[-42.1  60.0   7.3  -6.6]
-42.1
[ 34.6 -50.1  47.2 -42.4]
34.6
[ 64.9  13.7 -50.8 -14.1]
64.9
[-29.0   2.3 -30.5 -49.6]
-29.0
[ 23.9 -63.0  20.8 -21.0]
23.9
[ 32.1 -26.3  66.1   4.0]
32.1
[ 52.3  35.4  40.7 -18.5]
52.3
[-26.7  26.7 -50.9  -8.2]
-26.7
---
[[-15.6  -9.9  22.1  -2.0 -14.0  -3.4]
 [ 22.8 -27.0  20.5  25.2 -17.4   9.8]
 [ 25.2  -9.7 -29.9  51.5  -2.3  23.6]] → -15.6, 23.6

[[ -6.7 -16.9  -0.4   3.0 -17.2  10.5   9.8]
 [ 67.5 -14.9  35.7  35.6  -8.9 -33.2   6.3]] → -6.7, 6.3

[ 11.1  43.3 -29.9 -51.3 -44.1  48.5  31.6] → 11.1, 31.6

[-45.5 -17.7 -30.4  50.9  42.7] → -45.5, 42.7

[ -7.6 -39.7 -12.8 -54.8 -45.7  16.6] → -7.6, 16.6

[[ -3.5   6.3 -58.3  15.7 -15.3]
 [  5.6  53.2 -61.9  16.6  34.0]] → -3.5, 34.0

[ -8.7   0.0  17.1 -58.8] → -8.7, -58.8

[[  5.5  13.6  -4.4  50.7 -38.8 -26.4]
 [-19.1  35.3  31.9  10.0 -25.0  -6.0]] → 5.5, -6.0
---
array([-0.20, -0.01, -0.06,  0.07,  0.08, -0.11,  0.12]) value 0.08
array([-0.11,  0.12,  0.10,  0.05]) value 0.12
array([   7.67,  -66.57,  -69.00,  144.22,   37.12, -114.75,  -48.09]) value 37.12
array([ -32.616, -106.855,  -25.330,  100.557]) value -106.855
array([ 173.90,  196.11,   40.07, -185.03, -114.69,  -23.36]) value -185.03
array([ 12.800, -10.842,  13.690,  -7.671,  17.881,   0.840,  -1.448]) value 17.881
array([-1.296,  1.389, -0.844, -1.855,  0.191,  1.666]) value -1.855
---
[ 1.7  0.6 -1.4  0.9  0.3] ⇒ 0.6

[[-226.720   49.731   72.732  -78.720  -15.732  146.372   22.478]
 [ 171.072   11.241  -21.925  -31.646   85.912   75.864  193.813]
 [  70.549  -64.026  -64.216   77.228  -22.977  -58.355  -58.798]] ⇒ 49.731

[ -46.6   41.6 -108.3   73.5  183.3] ⇒ 41.6

[ -2.050 -10.624  10.994  -8.668] ⇒ -10.624

[-0.033 -0.165  0.109  0.012] ⇒ -0.165

[-0.05  0.10 -0.11  0.13  0.12 -0.03] ⇒ 0.10

[-13.34  -8.39  12.95   0.80] ⇒ -8.39

[  8.999   0.926  12.382   0.429 -10.449  14.473  18.100] ⇒ 0.926

[[-0.48 -1.55 -1.29 -1.11]
 [-0.14 -0.29  1.11  1.74]] ⇒ -1.55
---
[[-2.1 20.1 19.8 48.0 35.5]
 [-2.9 23.6  5.0 -1.2 23.1]
 [ 4.4 -2.0 12.4  6.6 32.7]] Answer: 5.0

[[ 14.5 -11.7  49.8  28.9]
 [ 36.9  -4.7  48.9  31.0]] Answer: 48.9

[[-20.5  61.0  31.5 -27.2  25.6]
 [-24.5  30.1  -6.3 -24.8   0.0]] Answer: -6.3

[[ 54.7 -12.0   8.3  59.4   1.9]
 [ 21.3   3.4   4.2   3.6 -12.3]
 [  9.9 -17.5  23.7 -21.7  52.5]] Answer: 4.2

[[  8.8  -8.3   5.1  26.3  -3.6   7.1  -0.7]
 [-21.4  -8.3  66.3 -15.2  66.2  -2.5 -50.7]] Answer: 66.3

[[-47.5  60.8  23.4 -28.8  -3.0 -29.6  28.1]
 [-33.3  32.3  31.5 -24.3   5.6 -39.4  23.4]] Answer: 31.5

[[ 48.4 -49.5 -55.8 -23.0   8.4]
 [-32.9 -39.9  23.5  23.3  65.5]] Answer: 23.5

[[-50.1  15.6  -2.8   4.8]
 [ 17.3 -25.3 -36.9  -3.6]] Answer: -36.9

[[-37.4   5.2  21.4  49.3  -5.4]
 [ 13.5 -11.0 -14.7 -18.0  13.6]
 [  5.9 -29.2 -22.5  -7.0  28.9]] Answer: -14.7

[[-26.4 -60.8 -36.9  -4.5 -12.9]
 [-45.2 -57.2  -8.3  23.1   5.4]
 [-45.3 -57.1  -8.2  23.2   5.4]] Answer: -8.3
